Below is a small trained network, with its code and all its weights. Each question gives an input and a target symbol and asks what happens when units are switched off, that is, made to give their printed mean instead of their output.

import numpy as np


def w(rows, s, z=0):
    codes = np.array(rows[::2]) - 128.0
    scale = np.full(codes.shape[1], s)
    scale[-1] = z or s
    return codes * scale


def f(y):
    return y / 2 * (1 + np.tanh(0.7978845608 * (y + 0.044715 * y**3)))


def softmax(a):
    e = np.exp(a - a.max(-1, keepdims=True))
    return e / e.sum(-1, keepdims=True)


def log_softmax(a):
    a = a - a.max(-1, keepdims=True)
    return a - np.log(np.exp(a).sum(-1, keepdims=True))


def net(x, mask):
    ids = ['εηλμξστφψ'.index(c) for c in x.split()]
    T = len(ids)
    res = E[ids] + P[:T]
    r = res
    for j in range(3):
        rows = slice(2 * j, 2 * j + 2)
        q, k, v = (r @ M[0][rows].T for M in (Q, K, V))
        z = softmax(np.where(np.tri(T) > 0, q @ k.T / 2**0.5, -1e9)) @ v
        o = O[0][rows]
        res = res + np.where(mask[j], z, o[:, -1]) @ o[:, :-1]
    y = f(res @ A[0][:, :-1].T + A[0][:, -1])
    res = res + np.where(mask[3:7], y, B[0][:, -1]) @ B[0][:, :-1]
    return log_softmax(res[-1] @ U[:, :-1].T + U[:, -1])


Q, K, V, O, A, B = {}, {}, {}, {}, {}, {}
E = w([
[190,44,166,71],'ε',
[247,130,168,139],'η',
[181,143,78,140],'λ',
[119,173,166,62],'μ',
[145,69,196,169],'ξ',
[198,217,175,141],'σ',
[90,119,174,126],'τ',
[155,170,187,221],'φ',
[217,149,152,45],'ψ',
],0.015)
P = w([
[140,129,46,172],'0',
[179,143,211,122],'1',
[182,151,212,123],'2',
[191,153,218,131],'3',
[204,169,220,117],'4',
[203,163,227,120],'5',
[224,177,237,125],'6',
[228,174,233,132],'7',
[234,169,247,126],'8',
[225,169,253,122],'9',
[235,163,254,100],'10',
],0.0066)
Q[0] = w([
[174,141,137,124],'H0',
[240,121,222,90],'H0',
[214,170,176,112],'H1',
[114,103,6,120],'H1',
[163,132,132,118],'H2',
[4,119,18,163],'H2',
],0.016)
K[0] = w([
[97,124,94,129],'H0',
[84,120,5,88],'H0',
[191,101,2,142],'H1',
[135,96,246,111],'H1',
[84,103,90,151],'H2',
[176,119,247,77],'H2',
],0.017)
V[0] = w([
[155,68,71,59],'H0',
[157,131,220,105],'H0',
[52,225,127,50],'H1',
[62,115,150,250],'H1',
[72,88,181,190],'H2',
[94,58,162,29],'H2',
],0.012)
O[0] = w([
[219,87,135,228,141],'H0',
[100,109,61,120,138],'H0',
[82,186,255,121,21],'H1',
[194,65,151,32,49],'H1',
[194,36,159,82,79],'H2',
[93,54,165,199,2],'H2',
],0.011,0.0066)
A[0] = w([
[173,98,2,126,253],'N0',
[179,152,101,191,142],'N1',
[201,164,158,106,65],'N2',
[174,85,206,81,78],'N3',
],0.0094,0.0038)
B[0] = w([
[186,157,119,210,255],'N0',
[2,25,123,48,239],'N1',
[48,44,49,128,201],'N2',
[120,119,173,146,168],'N3',
],0.0086,0.011)
U = w([
[100,28,108,213,57],'ε',
[179,174,91,254,98],'η',
[60,58,70,105,91],'λ',
[149,185,196,228,221],'μ',
[223,108,156,208,122],'ξ',
[131,197,116,110,136],'σ',
[135,51,209,147,254],'τ',
[166,85,70,92,61],'φ',
[27,85,125,187,74],'ψ',
],0.0054,0.0056)

Each question gives the input, a string of symbols that net reads in full, and the target symbol t.
The units are the heads (2 rows each of Q, K, V and O) and the neurons (one row each of A and B). Each row of codes is followed by its name. A weight is (code - 128) times the scale printed after its matrix; where a second scale follows, it is the last column's (O, A, B and U).
mask holds one flag per unit, heads first, then neurons. A switched-off unit (its flag False) gives its mean, the last column of its rows in O or B, instead of its output. The means were averaged over made-up inputs and are rounded, as every weight is.
A unit's drop is (log p(t) with every unit on - log p(t) with that unit switched off) / (log p(t) with every unit on - log p(t) with every unit switched off).
The circuit of an input: a set's keep is (log p(t) with only the set's units on - log p(t) with every unit switched off) / (log p(t) with every unit on - log p(t) with every unit switched off). Starting from all 7 units, units are removed one at a time, each time the one whose removal leaves the highest keep (on an exact tie, the one counted first), for as long as the keep stays at least 0.8.
units of the circuit, in order: the units of the circuit, biggest drop first
unit that matters most: the unit with the biggest drop
top k neurons: the k neurons with the biggest drops, biggest first
heads that matter: for each layer, one digit per head in row order, 1 if its drop is at least 0.15 and else 0, layers parted by /
drop of u: that unit's drop, to one decimal
input τ μ ξ μ ψ ψ φ τ μ τ μ, target τ: top 2 neurons -> (N3 N0)
input μ ε σ, target μ: units of the circuit, in order -> (H1)
input η τ ψ ψ ψ, target η: units of the circuit, in order -> (N0 H1)
input ε ε τ τ φ τ τ μ η τ η, target ε: units of the circuit, in order -> (N1 H0 H2)
input φ ψ σ τ ε φ, target φ: units of the circuit, in order -> (H1 H2)
input ψ τ τ ψ τ ξ, target ψ: units of the circuit, in order -> (H1 H2 N0)
input ε φ τ ε ψ, target ε: units of the circuit, in order -> (N1 H0 H2)
input ψ ψ ε σ, target ψ: units of the circuit, in order -> (N1 H1 H2)
input λ τ ε λ φ φ μ σ, target λ: units of the circuit, in order -> (N1 N2 H0 N0)
input σ τ μ τ η, target σ: units of the circuit, in order -> (H0 H2)
input μ φ ψ ε, target μ: units of the circuit, in order -> (H1 N1)
input μ μ η μ ψ σ σ η σ τ, target μ: units of the circuit, in order -> (H1 N1)
input ψ μ σ φ η ψ μ μ η μ, target ψ: units of the circuit, in order -> (H1 N1 H0 H2)
input ξ μ η, target ξ: top 2 neurons -> (N0 N1)
input ψ ψ ψ τ, target ψ: units of the circuit, in order -> (H1 H2 N0)
input ε φ σ, target ε: unit that matters most -> N1
input ξ ψ τ τ τ, target ξ: heads that matter -> 011
input τ σ η, target τ: heads that matter -> 011
input φ ξ μ ψ μ ψ ξ, target φ: heads that matter -> 111
input η ψ ε τ η λ λ, target η: top 2 neurons -> (N0 N2)
input σ σ σ, target σ: heads that matter -> 101
input φ σ ξ η σ, target φ: top 2 neurons -> (N2 N1)
input μ ξ ψ τ, target μ: top neuron -> (N1)
input μ μ σ σ τ ε σ τ μ μ, target μ: drop of H2 -> 0.2
input η ε σ ξ, target η: drop of N0 -> 0.8
input τ σ σ ψ, target τ: drop of H1 -> 0.6
